Here is a tiny trained network, its code and every weight. The questions are about switching its units off for an input and a target symbol, where a switched-off unit gives its printed mean instead of its output.

import numpy as np


def w(rows, s, z=0):
    codes = np.array(rows[::2]) - 128.0
    scale = np.full(codes.shape[1], s)
    scale[-1] = z or s
    return codes * scale


def norm(h):
    return h / np.sqrt((h * h).mean(-1, keepdims=True) + 1e-5)


def f(y):
    return y / 2 * (1 + np.tanh(0.7978845608 * (y + 0.044715 * y**3)))


def softmax(a):
    e = np.exp(a - a.max(-1, keepdims=True))
    return e / e.sum(-1, keepdims=True)


def log_softmax(a):
    a = a - a.max(-1, keepdims=True)
    return a - np.log(np.exp(a).sum(-1, keepdims=True))


def net(x, mask):
    ids = ['αβλμξπφ'.index(c) for c in x.split()]
    T = len(ids)
    res = E[ids] + P[:T]
    u = 0
    for l in range(3):
        r = norm(res)
        for j in range(2):
            rows = slice(3 * j, 3 * j + 3)
            q, k, v = (r @ M[l][rows].T for M in (Q, K, V))
            z = softmax(np.where(np.tri(T) > 0, q @ k.T / 3**0.5, -1e9)) @ v
            o = O[l][rows]
            res = res + np.where(mask[u + j], z, o[:, -1]) @ o[:, :-1]
        u += 2
        y = f(norm(res) @ A[l][:, :-1].T + A[l][:, -1])
        res = res + np.where(mask[u : u + 8], y, B[l][:, -1]) @ B[l][:, :-1]
        u += 8
    return log_softmax(norm(res)[-1] @ U[:, :-1].T + U[:, -1])


Q, K, V, O, A, B = {}, {}, {}, {}, {}, {}
E = w([
[92,25,135,145],'α',
[108,194,255,171],'β',
[51,60,121,179],'λ',
[67,161,68,177],'μ',
[74,69,174,101],'ξ',
[134,94,151,206],'π',
[131,122,33,144],'φ',
],0.005)
P = w([
[179,196,125,51],'0',
[52,5,149,125],'1',
[61,67,140,166],'2',
[61,90,113,169],'3',
[94,104,99,146],'4',
[90,154,91,133],'5',
[73,150,85,130],'6',
[104,191,110,105],'7',
[85,180,88,121],'8',
[95,159,107,111],'9',
],0.0032)
Q[0] = w([
[158,253,137,83],'0.h0',
[175,209,146,85],'0.h0',
[201,217,166,90],'0.h0',
[189,172,242,89],'0.h1',
[154,144,242,72],'0.h1',
[24,40,147,145],'0.h1',
],0.0056)
K[0] = w([
[93,67,45,181],'0.h0',
[66,1,84,160],'0.h0',
[60,49,87,172],'0.h0',
[20,58,74,120],'0.h1',
[37,122,39,33],'0.h1',
[187,128,122,45],'0.h1',
],0.0056)
V[0] = w([
[186,171,253,228],'0.h0',
[153,213,161,42],'0.h0',
[203,77,173,91],'0.h0',
[152,106,123,146],'0.h1',
[160,2,168,132],'0.h1',
[251,185,198,137],'0.h1',
],0.0042)
O[0] = w([
[242,253,229,147,227],'0.h0',
[42,218,103,173,74],'0.h0',
[107,186,133,75,61],'0.h0',
[130,119,184,101,118],'0.h1',
[126,155,201,91,179],'0.h1',
[160,249,61,33,1],'0.h1',
],0.0035,0.002)
A[0] = w([
[129,187,121,14,155],'0.n0',
[67,149,109,170,66],'0.n1',
[210,137,3,140,40],'0.n2',
[62,225,117,175,77],'0.n3',
[241,126,11,189,110],'0.n4',
[202,211,96,65,5],'0.n5',
[119,254,113,139,77],'0.n6',
[85,143,193,155,232],'0.n7',
],0.0044,0.0021)
B[0] = w([
[97,96,22,146,107],'0.n0',
[88,39,181,40,145],'0.n1',
[96,110,108,235,103],'0.n2',
[140,55,184,100,158],'0.n3',
[77,207,137,238,117],'0.n4',
[254,60,173,53,101],'0.n5',
[120,15,167,136,139],'0.n6',
[224,186,113,81,251],'0.n7',
],0.0038,0.0032)
Q[1] = w([
[117,213,86,97],'1.h0',
[137,1,167,166],'1.h0',
[135,118,212,118],'1.h0',
[97,45,103,111],'1.h1',
[151,251,221,119],'1.h1',
[83,29,155,177],'1.h1',
],0.0051)
K[1] = w([
[189,50,202,68],'1.h0',
[56,254,70,160],'1.h0',
[86,98,92,236],'1.h0',
[163,194,142,113],'1.h1',
[66,44,83,178],'1.h1',
[158,160,99,86],'1.h1',
],0.0049)
V[1] = w([
[208,67,78,210],'1.h0',
[158,70,254,83],'1.h0',
[204,54,193,125],'1.h0',
[108,131,164,255],'1.h1',
[67,108,248,182],'1.h1',
[209,178,102,188],'1.h1',
],0.0049)
O[1] = w([
[141,72,70,205,118],'1.h0',
[201,64,216,61,183],'1.h0',
[207,84,189,124,153],'1.h0',
[96,90,214,216,195],'1.h1',
[116,78,253,140,252],'1.h1',
[160,80,82,210,74],'1.h1',
],0.0047,0.004)
A[1] = w([
[168,60,200,144,110],'1.n0',
[117,254,136,93,168],'1.n1',
[153,155,37,146,3],'1.n2',
[95,222,206,105,144],'1.n3',
[203,135,94,179,165],'1.n4',
[53,47,111,122,122],'1.n5',
[194,115,86,176,92],'1.n6',
[226,149,171,101,223],'1.n7',
],0.0046,0.0033)
B[1] = w([
[104,197,177,148,254],'1.n0',
[132,26,18,89,133],'1.n1',
[92,69,163,116,79],'1.n2',
[90,120,2,170,209],'1.n3',
[73,111,132,177,125],'1.n4',
[215,158,115,95,172],'1.n5',
[98,158,162,149,94],'1.n6',
[149,183,38,157,255],'1.n7',
],0.0043,0.0028)
Q[2] = w([
[192,208,59,96],'2.h0',
[157,255,33,38],'2.h0',
[160,188,74,56],'2.h0',
[79,205,21,44],'2.h1',
[11,133,172,174],'2.h1',
[132,87,225,158],'2.h1',
],0.0067)
K[2] = w([
[90,36,171,122],'2.h0',
[57,14,195,162],'2.h0',
[84,35,147,141],'2.h0',
[162,33,188,249],'2.h1',
[203,218,135,105],'2.h1',
[153,196,1,92],'2.h1',
],0.0063)
V[2] = w([
[190,10,61,39],'2.h0',
[49,131,182,151],'2.h0',
[77,14,139,115],'2.h0',
[201,196,71,253],'2.h1',
[241,35,194,252],'2.h1',
[41,191,152,26],'2.h1',
],0.0039)
O[2] = w([
[218,136,92,37,7],'2.h0',
[60,124,114,155,170],'2.h0',
[114,61,114,66,77],'2.h0',
[200,47,136,189,113],'2.h1',
[151,2,128,101,137],'2.h1',
[59,226,151,122,158],'2.h1',
],0.0048,0.0012)
A[2] = w([
[87,123,215,174,61],'2.n0',
[212,88,148,141,178],'2.n1',
[68,188,93,172,207],'2.n2',
[88,133,151,118,3],'2.n3',
[109,56,104,81,108],'2.n4',
[254,159,98,129,147],'2.n5',
[136,96,161,33,128],'2.n6',
[162,194,156,105,40],'2.n7',
],0.0058,0.0026)
B[2] = w([
[29,152,147,97,252],'2.n0',
[176,145,28,169,217],'2.n1',
[69,24,64,160,216],'2.n2',
[62,171,132,143,101],'2.n3',
[219,139,156,29,120],'2.n4',
[176,131,3,106,154],'2.n5',
[192,153,136,90,147],'2.n6',
[201,9,216,124,120],'2.n7',
],0.0043,0.0026)
U = w([
[117,190,184,3,141],'α',
[180,210,213,201,46],'β',
[150,29,212,49,217],'λ',
[77,94,69,211,92],'μ',
[57,215,68,36,79],'ξ',
[226,187,49,95,255],'π',
[55,101,51,145,82],'φ',
],0.0063,0.0017)

Each question gives the input, a string of symbols that net reads in full, and the target symbol t.
The units are the heads (3 rows each of Q, K, V and O) and the neurons (one row each of A and B). Each row of codes is followed by its name. A weight is (code - 128) times the scale printed after its matrix; where a second scale follows, it is the last column's (O, A, B and U).
mask holds one flag per unit, layer by layer, with each layer's heads first. A switched-off unit (its flag False) gives its mean, the last column of its rows in O or B, instead of its output. The means were averaged over made-up inputs and are rounded, as every weight is.
A unit's drop is (log p(t) with every unit on - log p(t) with that unit switched off) / (log p(t) with every unit on - log p(t) with every unit switched off).
The circuit of an input: a set's keep is (log p(t) with only the set's units on - log p(t) with every unit switched off) / (log p(t) with every unit on - log p(t) with every unit switched off). Starting from the 12 units with the biggest drops (on a tie, the unit counted first), units are removed one at a time, each time the one whose removal leaves the highest keep (on an exact tie, the one counted first), for as long as the keep stays at least 0.8.
circuit, biggest first: the units of the circuit, biggest drop first
most important unit: the unit with the biggest drop
k most important neurons: the k neurons with the biggest drops, biggest first
k most important neurons of layer l: the k neurons of layer l with the biggest drops, biggest first
which heads matter: for each layer, one digit per head in row order, 1 if its drop is at least 0.15 and else 0, layers parted by /
drop of u: that unit's drop, to one decimal
input λ φ β μ π β λ β, target λ: circuit, biggest first => [2.h1, 0.h0]
input λ λ α π λ α μ π λ φ, target λ: circuit, biggest first => [2.h1]
input β λ β φ, target β: 2 most important neurons => [0.n6, 0.n3]
input π φ λ λ β λ φ π β, target π: which heads matter => 01 / 01 / 11
input α β β, target α: which heads matter => 10 / 11 / 01
input ξ ξ π α β μ μ β ξ, target ξ: circuit, biggest first => [0.h0, 2.h1, 1.h0]
input β μ π λ β μ λ λ λ ξ, target β: circuit, biggest first => [0.h1, 2.h0, 2.h1]
input π λ π λ π α π λ φ λ, target π: which heads matter => 01 / 01 / 00
input π α μ, target π: which heads matter => 01 / 00 / 00
input ξ π ξ, target ξ: circuit, biggest first => [0.h0, 2.h1]
input α β ξ, target α: circuit, biggest first => [0.h0, 2.h1, 1.h1]
input β π β φ α φ λ, target β: which heads matter => 11 / 01 / 11
input ξ λ π λ π, target ξ: which heads matter => 10 / 00 / 01
input π α ξ, target π: most important neuron of layer 1 => [1.n7]
input π φ β λ α, target π: which heads matter => 01 / 00 / 00
input ξ μ μ λ μ, target ξ: which heads matter => 00 / 01 / 01
input ξ π λ λ α, target ξ: which heads matter => 10 / 00 / 01
input λ π λ β β, target λ: which heads matter => 01 / 10 / 01
input β β α π λ μ, target β: 3 most important neurons => [0.n6, 0.n3, 1.n1]
input λ β ξ ξ λ β λ α ξ μ, target λ: circuit, biggest first => [1.h0]
input π β λ β μ, target π: which heads matter => 01 / 10 / 00
input λ μ λ λ μ λ π λ λ μ, target λ: which heads matter => 01 / 00 / 01
input β λ β λ π β ξ μ π λ, target β: 3 most important neurons of layer 0 => [0.n6, 0.n3, 0.n0]
input π λ ξ β ξ λ φ α ξ β, target π: which heads matter => 11 / 11 / 11
input α ξ λ λ α φ, target α: drop of 0.h0 => 0.3
input β φ μ ξ λ ξ φ λ ξ, target μ: drop of 1.h1 => 0.1
input φ α ξ, target φ: most important unit => 1.h0
input π π λ β ξ π μ ξ, target π: drop of 0.n6 => 0.1
input λ λ ξ λ λ π, target λ: drop of 0.h1 => 0.9
